Here is a tiny trained network, its code and every weight. The questions are about switching its units off for an input and a target symbol, where a switched-off unit gives its printed mean instead of its output.

import numpy as np


def w(rows, s, z=0):
    codes = np.array(rows[::2]) - 128.0
    scale = np.full(codes.shape[1], s)
    scale[-1] = z or s
    return codes * scale


def softmax(a):
    e = np.exp(a - a.max(-1, keepdims=True))
    return e / e.sum(-1, keepdims=True)


def log_softmax(a):
    a = a - a.max(-1, keepdims=True)
    return a - np.log(np.exp(a).sum(-1, keepdims=True))


def net(x, mask):
    ids = ['αδεηθμξπω'.index(c) for c in x.split()]
    T = len(ids)
    res = E[ids] + P[:T]
    u = 0
    for l in range(2):
        r = res
        for j in range(3):
            rows = slice(4 * j, 4 * j + 4)
            q, k, v = (r @ M[l][rows].T for M in (Q, K, V))
            z = softmax(np.where(np.tri(T) > 0, q @ k.T / 4**0.5, -1e9)) @ v
            o = O[l][rows]
            res = res + np.where(mask[u + j], z, o[:, -1]) @ o[:, :-1]
        u += 3
    return log_softmax(res[-1] @ U[:, :-1].T + U[:, -1])


Q, K, V, O = {}, {}, {}, {}
E = w([
[149,134,2,211],'α',
[133,6,126,175],'δ',
[39,41,48,142],'ε',
[62,156,109,125],'η',
[131,209,124,152],'θ',
[89,53,226,98],'μ',
[198,138,183,164],'ξ',
[146,120,185,39],'π',
[178,94,42,77],'ω',
],0.015)
P = w([
[176,253,163,102],'0',
[177,30,49,38],'1',
[145,5,67,44],'2',
[139,4,76,36],'3',
[135,12,77,30],'4',
[131,7,88,21],'5',
[129,10,84,27],'6',
[143,10,96,32],'7',
],0.0046)
Q[0] = w([
[74,141,151,165],'0.h0',
[158,51,169,46],'0.h0',
[160,31,99,161],'0.h0',
[112,53,72,69],'0.h0',
[167,47,83,97],'0.h1',
[156,112,168,254],'0.h1',
[70,199,166,163],'0.h1',
[99,128,161,98],'0.h1',
[160,139,98,66],'0.h2',
[134,200,147,132],'0.h2',
[213,40,180,118],'0.h2',
[151,138,183,228],'0.h2',
],0.0083)
K[0] = w([
[176,112,56,64],'0.h0',
[102,145,143,157],'0.h0',
[142,207,134,111],'0.h0',
[148,161,157,169],'0.h0',
[98,159,191,191],'0.h1',
[14,65,153,155],'0.h1',
[153,66,76,54],'0.h1',
[255,52,140,161],'0.h1',
[117,92,151,121],'0.h2',
[146,117,86,137],'0.h2',
[72,189,72,144],'0.h2',
[135,99,103,94],'0.h2',
],0.0083)
V[0] = w([
[45,144,168,255],'0.h0',
[149,223,132,117],'0.h0',
[223,178,147,145],'0.h0',
[51,104,175,109],'0.h0',
[158,169,185,106],'0.h1',
[201,190,83,118],'0.h1',
[183,119,115,148],'0.h1',
[112,206,104,159],'0.h1',
[94,155,81,124],'0.h2',
[121,153,175,223],'0.h2',
[105,110,140,133],'0.h2',
[138,126,59,80],'0.h2',
],0.0092)
O[0] = w([
[140,138,229,122,6],'0.h0',
[88,157,109,22,105],'0.h0',
[168,217,118,51,216],'0.h0',
[82,115,159,155,16],'0.h0',
[66,184,144,79,113],'0.h1',
[175,166,88,82,197],'0.h1',
[142,187,184,158,207],'0.h1',
[147,125,131,82,78],'0.h1',
[166,2,146,67,134],'0.h2',
[124,151,214,108,21],'0.h2',
[126,119,146,146,121],'0.h2',
[166,73,87,111,230],'0.h2',
],0.0066,0.0025)
Q[1] = w([
[180,131,152,164],'1.h0',
[170,121,173,169],'1.h0',
[146,165,103,167],'1.h0',
[174,187,104,164],'1.h0',
[124,168,130,153],'1.h1',
[2,160,130,184],'1.h1',
[109,151,183,192],'1.h1',
[111,177,90,28],'1.h1',
[244,135,163,143],'1.h2',
[94,153,114,58],'1.h2',
[63,159,179,34],'1.h2',
[43,139,156,163],'1.h2',
],0.009)
K[1] = w([
[36,16,83,91],'1.h0',
[112,69,102,188],'1.h0',
[166,83,53,142],'1.h0',
[132,56,177,172],'1.h0',
[77,116,100,17],'1.h1',
[131,82,166,125],'1.h1',
[105,61,134,177],'1.h1',
[88,168,137,198],'1.h1',
[147,242,128,99],'1.h2',
[144,69,64,82],'1.h2',
[114,1,68,121],'1.h2',
[154,42,67,178],'1.h2',
],0.0064)
V[1] = w([
[97,182,135,103],'1.h0',
[102,20,115,68],'1.h0',
[182,154,84,102],'1.h0',
[93,195,95,255],'1.h0',
[187,162,47,176],'1.h1',
[207,147,205,160],'1.h1',
[70,124,40,200],'1.h1',
[138,163,221,144],'1.h1',
[224,169,134,218],'1.h2',
[170,59,118,138],'1.h2',
[105,115,70,165],'1.h2',
[98,178,109,122],'1.h2',
],0.0085)
O[1] = w([
[48,116,171,161,117],'1.h0',
[154,196,161,76,149],'1.h0',
[126,142,180,202,250],'1.h0',
[98,129,1,174,36],'1.h0',
[130,145,112,194,252],'1.h1',
[168,55,107,160,116],'1.h1',
[65,187,96,122,92],'1.h1',
[160,95,76,123,39],'1.h1',
[146,153,82,193,119],'1.h2',
[182,148,116,87,140],'1.h2',
[121,164,88,112,109],'1.h2',
[97,147,120,176,137],'1.h2',
],0.0068,0.0047)
U = w([
[220,161,159,175,186],'α',
[150,142,35,190,2],'δ',
[186,160,45,40,68],'ε',
[132,165,155,55,116],'η',
[104,108,189,124,49],'θ',
[55,111,49,104,159],'μ',
[130,47,129,212,119],'ξ',
[20,208,132,135,241],'π',
[90,254,133,168,201],'ω',
],0.0096,0.0036)

Each question gives the input, a string of symbols that net reads in full, and the target symbol t.
The units are the heads (4 rows each of Q, K, V and O). Each row of codes is followed by its name. A weight is (code - 128) times the scale printed after its matrix; where a second scale follows, it is the last column's (O and U).
mask holds one flag per head, layer by layer. A switched-off head (its flag False) gives its mean, the last column of its rows in O, instead of its output. The means were averaged over made-up inputs and are rounded, as every weight is.
A unit's drop is (log p(t) with every unit on - log p(t) with that unit switched off) / (log p(t) with every unit on - log p(t) with every unit switched off).
The circuit of an input: a set's keep is (log p(t) with only the set's units on - log p(t) with every unit switched off) / (log p(t) with every unit on - log p(t) with every unit switched off). Starting from all 6 units, units are removed one at a time, each time the one whose removal leaves the highest keep (on an exact tie, the one counted first), for as long as the keep stays at least 0.8.
units of the circuit, in order: the units of the circuit, biggest drop first
most important unit: the unit with the biggest drop
heads that matter: for each layer, one digit per head in row order, 1 if its drop is at least 0.15 and else 0, layers parted by /
input π ε θ α ε μ, target π: most important unit	1.h1
input π ε ω ε θ μ ε ε, target π: units of the circuit, in order	[1.h1; 0.h0; 1.h0]
input ω ξ α, target ω: heads that matter	101 / 010
input ξ δ ξ, target ξ: heads that matter	111 / 111
input α ω π ω, target α: units of the circuit, in order	[1.h0; 0.h1; 1.h1]
input ε α ε δ, target ε: heads that matter	001 / 101
input ξ ε α η, target ξ: units of the circuit, in order	[1.h0; 0.h0; 0.h2]
input ξ α ε α ξ, target ξ: units of the circuit, in order	[1.h2; 0.h2; 0.h1]
input ε θ η, target ε: heads that matter	111 / 101
input θ ξ η μ ε μ μ π, target θ: units of the circuit, in order	[0.h0; 1.h0; 0.h1; 1.h2]
input ε ξ ε, target ε: units of the circuit, in order	[1.h2; 1.h0; 0.h0; 0.h1]
input ω α ξ δ π, target ω: units of the circuit, in order	[1.h1; 0.h0]
input ξ η η, target ξ: units of the circuit, in order	[1.h0; 1.h1; 0.h2; 0.h0]
input ε ε ξ ξ ξ ξ ε δ, target ε: most important unit	1.h0
input α α ξ μ ω α, target α: units of the circuit, in order	[1.h0; 0.h2; 0.h1; 0.h0]
input ξ ξ ξ ξ π ξ ξ ω, target ξ: units of the circuit, in order	[1.h0; 1.h1; 0.h2; 1.h2]
input α ε π ω δ, target α: units of the circuit, in order	[1.h0; 0.h1; 0.h2; 1.h2]
input ε ω δ ξ ω α α α, target ε: heads that matter	111 / 101
input ω π ε ε ε μ ω, target ω: heads that matter	100 / 110
input μ α δ, target μ: heads that matter	010 / 110
input η ε θ ξ μ, target η: most important unit	1.h2
input μ δ ω α, target μ: heads that matter	011 / 111
